Here is a tiny trained network, its code and every weight. The questions are about switching its units off for an input and a target symbol, where a switched-off unit gives its printed mean instead of its output.

import numpy as np


def w(rows, s, z=0):
    codes = np.array(rows[::2]) - 128.0
    scale = np.full(codes.shape[1], s)
    scale[-1] = z or s
    return codes * scale


def norm(h):
    return h / np.sqrt((h * h).mean(-1, keepdims=True) + 1e-5)


def f(y):
    return np.maximum(y, 0)


def softmax(a):
    e = np.exp(a - a.max(-1, keepdims=True))
    return e / e.sum(-1, keepdims=True)


def log_softmax(a):
    a = a - a.max(-1, keepdims=True)
    return a - np.log(np.exp(a).sum(-1, keepdims=True))


def net(x, mask):
    ids = ['ΓΔΞαβημπστφψω'.index(c) for c in x.split()]
    T = len(ids)
    res = E[ids] + P[:T]
    q, k, v = (norm(res) @ M[0].T for M in (Q, K, V))
    z = softmax(np.where(np.tri(T) > 0, q @ k.T / 2**0.5, -1e9)) @ v
    res = res + np.where(mask[0], z, O[0][:, -1]) @ O[0][:, :-1]
    y = f(norm(res) @ A[0][:, :-1].T + A[0][:, -1])
    res = res + np.where(mask[1:9], y, B[0][:, -1]) @ B[0][:, :-1]
    return log_softmax(norm(res)[-1] @ U[:, :-1].T + U[:, -1])


Q, K, V, O, A, B = {}, {}, {}, {}, {}, {}
E = w([
[128,128,105,134,85,172],'Γ',
[151,160,163,114,130,167],'Δ',
[143,127,116,145,104,119],'Ξ',
[160,151,135,144,91,142],'α',
[128,154,166,122,136,133],'β',
[135,163,143,125,118,190],'η',
[148,175,178,124,145,155],'μ',
[157,135,141,152,102,109],'π',
[167,141,97,141,103,120],'σ',
[105,152,169,159,108,184],'τ',
[185,138,146,129,102,98],'φ',
[118,158,157,127,117,147],'ψ',
[127,212,171,65,135,4],'ω',
],0.025)
P = w([
[104,31,19,187,135,22],'0',
[150,155,30,105,59,208],'1',
[185,172,25,71,47,172],'2',
[146,187,37,121,26,187],'3',
[155,215,77,104,59,183],'4',
[150,213,84,128,36,189],'5',
[132,225,109,159,52,214],'6',
[131,234,137,164,74,221],'7',
[136,254,165,172,71,222],'8',
[133,237,154,188,72,213],'9',
],0.007)
Q[0] = w([
[126,254,152,253,20,132],'h1',
[73,37,133,38,217,54],'h1',
],0.0091)
K[0] = w([
[141,83,110,210,193,105],'h1',
[115,164,112,8,109,109],'h1',
],0.015)
V[0] = w([
[182,32,212,103,202,6],'h1',
[254,132,114,118,141,238],'h1',
],0.0097)
O[0] = w([
[215,65,193,104,155,164,4],'h1',
[49,69,250,86,8,106,179],'h1',
],0.017,0.0046)
A[0] = w([
[116,96,180,106,32,180,149],'n1',
[40,66,193,8,130,79,246],'n2',
[26,196,138,102,105,86,253],'n3',
[166,33,195,97,85,148,42],'n4',
[136,77,108,202,50,223,198],'n5',
[227,201,58,173,185,220,204],'n6',
[62,153,75,183,98,103,76],'n7',
[220,23,177,144,170,172,154],'n8',
],0.011,0.0037)
B[0] = w([
[131,139,112,91,214,70,211],'n1',
[116,114,79,176,251,86,201],'n2',
[198,98,185,136,98,149,243],'n3',
[69,177,45,111,215,175,165],'n4',
[180,158,192,82,172,97,182],'n5',
[91,111,123,170,111,21,252],'n6',
[166,168,192,100,182,222,186],'n7',
[71,96,204,136,57,218,184],'n8',
],0.013)
U = w([
[141,168,150,151,139,133,114],'Γ',
[11,164,120,142,15,138,106],'Δ',
[235,87,117,199,192,178,100],'Ξ',
[179,193,134,138,58,235,152],'α',
[155,31,173,101,96,254,123],'β',
[249,161,192,58,127,142,31],'η',
[69,34,156,56,143,62,91],'μ',
[127,245,106,209,150,184,78],'π',
[111,108,93,223,102,31,35],'σ',
[193,186,150,108,152,40,242],'τ',
[163,56,196,207,49,127,156],'φ',
[106,151,99,97,239,193,190],'ψ',
[100,177,26,179,178,122,253],'ω',
],0.01,0.0036)

Each question gives the input, a string of symbols that net reads in full, and the target symbol t.
The units are the heads (2 rows each of Q, K, V and O) and the neurons (one row each of A and B). Each row of codes is followed by its name. A weight is (code - 128) times the scale printed after its matrix; where a second scale follows, it is the last column's (O, A, B and U).
mask holds one flag per unit, heads first, then neurons. A switched-off unit (its flag False) gives its mean, the last column of its rows in O or B, instead of its output. The means were averaged over made-up inputs and are rounded, as every weight is.
A unit's drop is (log p(t) with every unit on - log p(t) with that unit switched off) / (log p(t) with every unit on - log p(t) with every unit switched off).
The circuit of an input: a set's keep is (log p(t) with only the set's units on - log p(t) with every unit switched off) / (log p(t) with every unit on - log p(t) with every unit switched off). Starting from all 9 units, units are removed one at a time, each time the one whose removal leaves the highest keep (on an exact tie, the one counted first), for as long as the keep stays at least 0.8.
units of the circuit, in order: the units of the circuit, biggest drop first
k most important neurons: the k neurons with the biggest drops, biggest first
drop of u: that unit's drop, to one decimal
input μ β Δ Ξ σ Δ σ Ξ β, target ψ: units of the circuit, in order : (h1, n4, n3)
input Δ π μ, target μ: units of the circuit, in order : (h1, n2)
input τ ψ τ Δ π Δ τ μ, target π: units of the circuit, in order : (h1, n1)
input Δ Γ Γ τ σ Δ η Ξ η η, target μ: units of the circuit, in order : (h1, n1)
input τ α β ψ σ β α φ, target π: units of the circuit, in order : (h1, n7)
input Ξ φ Γ Γ Ξ η β ψ Δ, target σ: units of the circuit, in order : (n6, h1, n7, n1)
input τ β π ψ φ μ π, target π: units of the circuit, in order : (h1, n7)
input μ μ τ η Δ β Γ, target ψ: units of the circuit, in order : (h1, n4)
input α π ψ η Δ, target η: 2 most important neurons : (n6, n3)
input φ η η π Δ μ Γ Δ Γ β, target β: units of the circuit, in order : (n8, h1)
input π ψ ψ Γ β, target φ: most important neuron : (n8)
input μ φ σ Δ σ π π, target ψ: units of the circuit, in order : (h1, n4)
input π Δ η φ α, target φ: 2 most important neurons : (n8, n6)
input μ τ ψ α ψ τ Δ π, target ψ: most important neuron : (n4)
input φ Δ β Ξ α η τ, target β: 2 most important neurons : (n8, n2)
input Ξ φ π α τ Γ μ φ, target σ: 2 most important neurons : (n6, n3)
input μ Δ μ μ α ψ, target ψ: 2 most important neurons : (n4, n6)
input π α μ η η, target φ: 2 most important neurons : (n6, n8)
input Δ μ η Δ Γ ψ β τ μ, target μ: drop of h1 : 1.2
input β μ Δ β, target Ξ: drop of n8 : 0.1
